Here is a tiny trained network, its code and every weight. The questions are about switching its units off for an input and a target symbol, where a switched-off unit gives its printed mean instead of its output.

import numpy as np


def w(rows, s, z=0):
    codes = np.array(rows[::2]) - 128.0
    scale = np.full(codes.shape[1], s)
    scale[-1] = z or s
    return codes * scale


def f(y):
    return y / 2 * (1 + np.tanh(0.7978845608 * (y + 0.044715 * y**3)))


def softmax(a):
    e = np.exp(a - a.max(-1, keepdims=True))
    return e / e.sum(-1, keepdims=True)


def log_softmax(a):
    a = a - a.max(-1, keepdims=True)
    return a - np.log(np.exp(a).sum(-1, keepdims=True))


def net(x, mask):
    ids = ['βγδηθμ'.index(c) for c in x.split()]
    T = len(ids)
    res = E[ids] + P[:T]
    u = 0
    for l in range(2):
        q, k, v = (res @ M[l].T for M in (Q, K, V))
        z = softmax(np.where(np.tri(T) > 0, q @ k.T / 3**0.5, -1e9)) @ v
        res = res + np.where(mask[u], z, O[l][:, -1]) @ O[l][:, :-1]
        u += 1
        y = f(res @ A[l][:, :-1].T + A[l][:, -1])
        res = res + np.where(mask[u : u + 4], y, B[l][:, -1]) @ B[l][:, :-1]
        u += 4
    return log_softmax(res[-1] @ U[:, :-1].T + U[:, -1])


Q, K, V, O, A, B = {}, {}, {}, {}, {}, {}
E = w([
[11,178,52,174,201,32],'β',
[34,45,238,26,194,212],'γ',
[197,173,27,27,38,17],'δ',
[15,4,220,199,44,59],'η',
[185,2,46,136,213,205],'θ',
[230,239,232,241,30,235],'μ',
],0.0066)
P = w([
[146,10,153,33,193,60],'0',
[66,80,94,254,34,225],'1',
[100,117,130,204,13,206],'2',
[116,115,151,210,16,190],'3',
[137,108,172,211,44,174],'4',
[139,113,189,210,50,146],'5',
[147,114,189,196,68,140],'6',
[150,115,189,189,99,143],'7',
[153,115,194,188,112,128],'8',
[146,105,204,192,122,118],'9',
[128,93,190,191,130,133],'10',
[151,98,190,193,166,126],'11',
[146,88,180,185,141,115],'12',
[139,77,175,194,153,131],'13',
],0.0035)
Q[0] = w([
[180,253,129,164,51,182],'0.h0',
[116,15,189,218,131,182],'0.h0',
[185,245,188,215,34,204],'0.h0',
],0.0061)
K[0] = w([
[93,19,23,15,193,21],'0.h0',
[183,219,204,145,237,190],'0.h0',
[106,3,41,2,243,18],'0.h0',
],0.0059)
V[0] = w([
[228,162,220,98,57,206],'0.h0',
[172,26,4,52,129,130],'0.h0',
[1,55,77,120,182,39],'0.h0',
],0.0056)
O[0] = w([
[190,137,79,54,31,200,33],'0.h0',
[134,3,135,35,252,46,62],'0.h0',
[43,87,209,212,185,83,248],'0.h0',
],0.0053,0.0012)
A[0] = w([
[194,9,31,124,255,189,206],'0.n0',
[13,14,202,96,176,43,225],'0.n1',
[98,36,223,20,253,222,70],'0.n2',
[54,224,26,127,207,3,253],'0.n3',
],0.006,0.0035)
B[0] = w([
[129,3,120,107,162,174,177],'0.n0',
[10,75,208,89,94,99,254],'0.n1',
[75,143,160,11,228,200,154],'0.n2',
[76,183,24,69,100,58,224],'0.n3',
],0.0063,0.0066)
Q[1] = w([
[48,2,249,191,198,224],'1.h0',
[41,183,2,48,122,33],'1.h0',
[21,134,29,76,138,20],'1.h0',
],0.0056)
K[1] = w([
[51,3,187,44,239,148],'1.h0',
[149,227,122,212,190,205],'1.h0',
[128,199,172,233,207,229],'1.h0',
],0.0064)
V[1] = w([
[197,194,140,22,42,253],'1.h0',
[90,128,41,12,240,192],'1.h0',
[44,124,245,250,151,222],'1.h0',
],0.0049)
O[1] = w([
[62,173,219,210,15,96,2],'1.h0',
[103,210,81,187,131,48,210],'1.h0',
[139,146,137,184,231,254,214],'1.h0',
],0.0056,0.0084)
A[1] = w([
[225,160,102,207,143,184,1],'1.n0',
[189,54,177,124,91,228,155],'1.n1',
[124,222,3,116,166,108,90],'1.n2',
[225,233,169,230,122,161,220],'1.n3',
],0.0059,0.0046)
B[1] = w([
[15,255,241,111,112,126,153],'1.n0',
[3,143,243,170,113,138,210],'1.n1',
[87,143,10,182,222,25,254],'1.n2',
[155,207,106,252,88,163,193],'1.n3',
],0.0054,0.0041)
U = w([
[164,200,156,213,151,150,137],'β',
[244,110,102,25,76,22,255],'γ',
[46,255,217,15,155,222,110],'δ',
[70,249,22,151,140,50,8],'η',
[235,6,45,157,210,234,159],'θ',
[3,18,248,214,15,97,153],'μ',
],0.006,0.0052)

Each question gives the input, a string of symbols that net reads in full, and the target symbol t.
The units are the heads (3 rows each of Q, K, V and O) and the neurons (one row each of A and B). Each row of codes is followed by its name. A weight is (code - 128) times the scale printed after its matrix; where a second scale follows, it is the last column's (O, A, B and U).
mask holds one flag per unit, layer by layer, with each layer's heads first. A switched-off unit (its flag False) gives its mean, the last column of its rows in O or B, instead of its output. The means were averaged over made-up inputs and are rounded, as every weight is.
A unit's drop is (log p(t) with every unit on - log p(t) with that unit switched off) / (log p(t) with every unit on - log p(t) with every unit switched off).
most important unit: the unit with the biggest drop
k most important neurons: the k neurons with the biggest drops, biggest first
top k neurons in layer l: the k neurons of layer l with the biggest drops, biggest first
drop when u is switched off: that unit's drop, to one decimal
input γ β β β β γ μ θ θ, target β: 4 most important neurons	(0.n3 0.n2 0.n0 1.n0)
input β η μ, target θ: most important unit	1.h0
input δ γ θ θ μ δ β η, target γ: top 3 neurons in layer 0	(0.n1 0.n3 0.n0)
input δ η θ θ γ β β μ μ β μ, target γ: 3 most important neurons	(0.n3 0.n1 1.n1)
input β δ θ η β θ γ θ θ γ θ μ, target θ: 3 most important neurons	(0.n1 0.n3 1.n1)
input μ β β μ δ δ δ β θ β β β γ μ, target μ: 3 most important neurons	(0.n3 1.n2 0.n2)
input θ β β δ μ δ γ β θ θ, target η: 3 most important neurons	(0.n3 0.n0 0.n2)
input γ η β γ μ γ, target β: 3 most important neurons	(0.n3 0.n2 1.n3)
input η β β μ θ, target δ: 3 most important neurons	(1.n0 1.n1 0.n3)
input μ δ β η μ θ η η γ μ, target μ: top 2 neurons in layer 1	(1.n2 1.n1)
input β θ θ δ β θ β β μ η, target θ: 2 most important neurons	(0.n1 0.n3)
input γ θ δ θ θ β β θ δ δ η μ θ, target β: top 3 neurons in layer 1	(1.n0 1.n3 1.n1)
input μ μ μ β δ δ δ δ δ β β θ, target μ: 2 most important neurons	(1.n1 0.n0)
input θ θ μ β θ η η θ, target η: 2 most important neurons	(0.n3 0.n2)
input β θ δ δ μ η, target θ: top neuron in layer 0	(0.n3)
input δ η β β δ γ δ β μ θ θ γ, target γ: 3 most important neurons	(0.n3 0.n1 0.n0)
input β γ δ θ μ δ η η γ δ, target θ: 3 most important neurons	(0.n3 1.n0 0.n2)
input θ δ μ η β η δ θ γ β η, target η: 2 most important neurons	(0.n3 0.n2)
input β μ β γ, target θ: top 2 neurons in layer 0	(0.n3 0.n1)
input δ β β β γ η β η μ θ, target γ: most important unit	0.h0
input δ β μ θ β γ, target γ: drop when 0.n2 is switched off	0.0
input θ θ η μ β θ η γ θ γ, target η: drop when 0.n2 is switched off	0.8
input β θ β γ μ β η μ δ δ μ δ, target θ: drop when 0.n3 is switched off	0.1
